Here is a tiny trained network, its code and every weight. The questions are about switching its units off for an input and a target symbol, where a switched-off unit gives its printed mean instead of its output.

import numpy as np


def w(rows, s, z=0):
    codes = np.array(rows[::2]) - 128.0
    scale = np.full(codes.shape[1], s)
    scale[-1] = z or s
    return codes * scale


def f(y):
    return np.maximum(y, 0)


def softmax(a):
    e = np.exp(a - a.max(-1, keepdims=True))
    return e / e.sum(-1, keepdims=True)


def log_softmax(a):
    a = a - a.max(-1, keepdims=True)
    return a - np.log(np.exp(a).sum(-1, keepdims=True))


def net(x, mask):
    ids = ['ΓΔΘΣαβεζηλξφ'.index(c) for c in x.split()]
    T = len(ids)
    res = E[ids] + P[:T]
    u = 0
    for l in range(3):
        q, k, v = (res @ M[l].T for M in (Q, K, V))
        z = softmax(np.where(np.tri(T) > 0, q @ k.T / 3**0.5, -1e9)) @ v
        res = res + np.where(mask[u], z, O[l][:, -1]) @ O[l][:, :-1]
        u += 1
        y = f(res @ A[l][:, :-1].T + A[l][:, -1])
        res = res + np.where(mask[u : u + 8], y, B[l][:, -1]) @ B[l][:, :-1]
        u += 8
    return log_softmax(res[-1] @ U[:, :-1].T + U[:, -1])


Q, K, V, O, A, B = {}, {}, {}, {}, {}, {}
E = w([
[137,137,154],'Γ',
[171,40,6],'Δ',
[151,138,149],'Θ',
[73,158,168],'Σ',
[112,180,122],'α',
[130,65,177],'β',
[85,171,145],'ε',
[95,155,122],'ζ',
[72,193,130],'η',
[82,192,125],'λ',
[92,3,197],'ξ',
[109,189,113],'φ',
],0.0082)
P = w([
[206,133,118],'0',
[1,97,172],'1',
[17,120,152],'2',
[35,132,135],'3',
[46,131,122],'4',
[52,127,114],'5',
[62,122,108],'6',
[66,115,105],'7',
[69,113,105],'8',
[72,111,106],'9',
[79,111,106],'10',
[78,107,107],'11',
],0.0093)
Q[0] = w([
[183,28,44],'L0H1',
[24,121,88],'L0H1',
[254,156,147],'L0H1',
],0.0073)
K[0] = w([
[193,156,159],'L0H1',
[166,70,29],'L0H1',
[100,161,254],'L0H1',
],0.0094)
V[0] = w([
[107,202,199],'L0H1',
[96,2,95],'L0H1',
[181,84,34],'L0H1',
],0.0095)
O[0] = w([
[77,170,237,75],'L0H1',
[108,30,28,251],'L0H1',
[218,155,2,139],'L0H1',
],0.0063,0.0028)
A[0] = w([
[180,49,133,229],'L0N1',
[107,116,107,220],'L0N2',
[86,167,253,176],'L0N3',
[210,176,170,254],'L0N4',
[113,60,176,246],'L0N5',
[164,172,85,197],'L0N6',
[156,166,96,191],'L0N7',
[27,112,124,139],'L0N8',
],0.0078,0.0029)
B[0] = w([
[162,75,44,195],'L0N1',
[93,153,77,219],'L0N2',
[106,3,236,224],'L0N3',
[249,86,202,143],'L0N4',
[74,59,95,217],'L0N5',
[183,193,131,169],'L0N6',
[187,220,147,160],'L0N7',
[76,213,196,253],'L0N8',
],0.0056,0.0052)
Q[1] = w([
[3,112,179],'L1H1',
[160,98,175],'L1H1',
[47,99,52],'L1H1',
],0.0073)
K[1] = w([
[254,181,170],'L1H1',
[100,177,162],'L1H1',
[224,12,109],'L1H1',
],0.0063)
V[1] = w([
[72,226,254],'L1H1',
[197,71,44],'L1H1',
[88,229,212],'L1H1',
],0.0043)
O[1] = w([
[32,97,42,2],'L1H1',
[252,175,176,237],'L1H1',
[71,109,63,32],'L1H1',
],0.0045,0.0042)
A[1] = w([
[145,154,200,254],'L1N1',
[94,223,111,211],'L1N2',
[125,114,8,194],'L1N3',
[167,75,86,142],'L1N4',
[205,170,157,232],'L1N5',
[118,255,141,218],'L1N6',
[61,169,249,140],'L1N7',
[207,156,130,209],'L1N8',
],0.0068,0.0051)
B[1] = w([
[163,30,47,237],'L1N1',
[98,22,125,188],'L1N2',
[67,207,34,213],'L1N3',
[160,182,123,174],'L1N4',
[230,51,163,218],'L1N5',
[152,2,148,197],'L1N6',
[135,22,136,253],'L1N7',
[217,104,194,212],'L1N8',
],0.0056,0.0065)
Q[2] = w([
[92,80,2],'L2H1',
[101,222,123],'L2H1',
[78,45,44],'L2H1',
],0.0067)
K[2] = w([
[215,2,250],'L2H1',
[38,48,195],'L2H1',
[214,56,238],'L2H1',
],0.0065)
V[2] = w([
[222,206,82],'L2H1',
[219,252,158],'L2H1',
[219,187,90],'L2H1',
],0.0038)
O[2] = w([
[132,165,239,238],'L2H1',
[79,196,255,214],'L2H1',
[131,158,197,255],'L2H1',
],0.005,0.0066)
A[2] = w([
[92,67,180,229],'L2N1',
[105,125,166,254],'L2N2',
[136,255,96,147],'L2N3',
[136,40,120,227],'L2N4',
[208,81,140,43],'L2N5',
[55,168,111,168],'L2N6',
[180,84,77,146],'L2N7',
[70,195,125,168],'L2N8',
],0.0082,0.0046)
B[2] = w([
[241,133,126,250],'L2N1',
[204,155,111,200],'L2N2',
[216,239,81,140],'L2N3',
[178,105,43,228],'L2N4',
[1,113,173,187],'L2N5',
[30,202,170,152],'L2N6',
[42,35,132,168],'L2N7',
[52,202,208,138],'L2N8',
],0.0078,0.013)
U = w([
[87,112,102,50],'Γ',
[155,2,135,183],'Δ',
[68,107,90,74],'Θ',
[167,157,91,185],'Σ',
[108,218,136,174],'α',
[72,119,110,94],'β',
[247,156,52,228],'ε',
[89,167,130,107],'ζ',
[157,194,191,2],'η',
[101,196,129,140],'λ',
[68,79,79,20],'ξ',
[81,183,116,180],'φ',
],0.0063,0.0052)

Each question gives the input, a string of symbols that net reads in full, and the target symbol t.
The units are the heads (3 rows each of Q, K, V and O) and the neurons (one row each of A and B). Each row of codes is followed by its name. A weight is (code - 128) times the scale printed after its matrix; where a second scale follows, it is the last column's (O, A, B and U).
mask holds one flag per unit, layer by layer, with each layer's heads first. A switched-off unit (its flag False) gives its mean, the last column of its rows in O or B, instead of its output. The means were averaged over made-up inputs and are rounded, as every weight is.
A unit's drop is (log p(t) with every unit on - log p(t) with that unit switched off) / (log p(t) with every unit on - log p(t) with every unit switched off).
The circuit of an input: a set's keep is (log p(t) with only the set's units on - log p(t) with every unit switched off) / (log p(t) with every unit on - log p(t) with every unit switched off). Starting from the 12 units with the biggest drops (on a tie, the unit counted first), units are removed one at a time, each time the one whose removal leaves the highest keep (on an exact tie, the one counted first), for as long as the keep stays at least 0.8.
units of the circuit, in order: the units of the circuit, biggest drop first
most important unit: the unit with the biggest drop
top k neurons: the k neurons with the biggest drops, biggest first
k most important neurons of layer l: the k neurons of layer l with the biggest drops, biggest first
input Σ λ Σ ξ ζ α Σ Δ, target ξ: 2 most important neurons of layer 1 : [L1N7, L1N3]
input Δ Γ Θ η, target η: 2 most important neurons of layer 1 : [L1N6, L1N3]
input ε ζ α Σ, target Δ: units of the circuit, in order : [L0H1, L1N7, L0N3]
input λ Θ α ε, target Δ: 2 most important neurons of layer 0 : [L0N3, L0N8]
input Δ Σ ζ, target η: top neuron : [L1N3]
input Δ α Θ, target η: top 2 neurons : [L1N3, L0N1]
input Σ β ε Σ ξ ξ Θ Σ Δ, target ξ: top 2 neurons : [L2N7, L2N1]
input α Θ η, target Δ: units of the circuit, in order : [L1N7, L0H1, L0N3]
input β ξ ξ, target ε: top 2 neurons : [L2N1, L2N5]
input λ Σ α, target Δ: top 2 neurons : [L1N7, L0N3]
input Δ Γ Θ λ, target η: top 3 neurons : [L1N6, L1N3, L0N1]
input η Σ φ, target Δ: top 2 neurons : [L1N7, L0N3]
input Δ Δ Δ ξ ε Θ α η α Γ η, target η: 2 most important neurons of layer 1 : [L1N7, L1N4]
input Δ Θ λ, target η: most important unit : L2H1
input Σ ε α Δ λ ξ, target ξ: 2 most important neurons of layer 0 : [L0N3, L0N1]
input Δ β Γ Θ Γ α φ, target η: top 2 neurons : [L1N6, L1N3]
input Δ α Δ λ Θ Δ φ ξ β α, target η: 2 most important neurons of layer 2 : [L2N5, L2N4]
input β φ Δ η Γ Γ ξ Γ α Δ ξ, target ε: 2 most important neurons of layer 0 : [L0N1, L0N8]
input Δ Σ ζ Γ, target η: top 2 neurons : [L1N3, L0N1]
input Δ η λ Δ η β Δ β λ λ Γ, target η: 3 most important neurons of layer 1 : [L1N7, L1N4, L1N2]
input Δ β ζ η Θ Θ λ ξ, target η: most important unit : L1H1
input Θ η Θ λ Σ ε Γ Σ Δ, target α: 2 most important neurons of layer 1 : [L1N5, L1N8]
input β ζ ε η, target Δ: 2 most important neurons of layer 1 : [L1N7, L1N1]
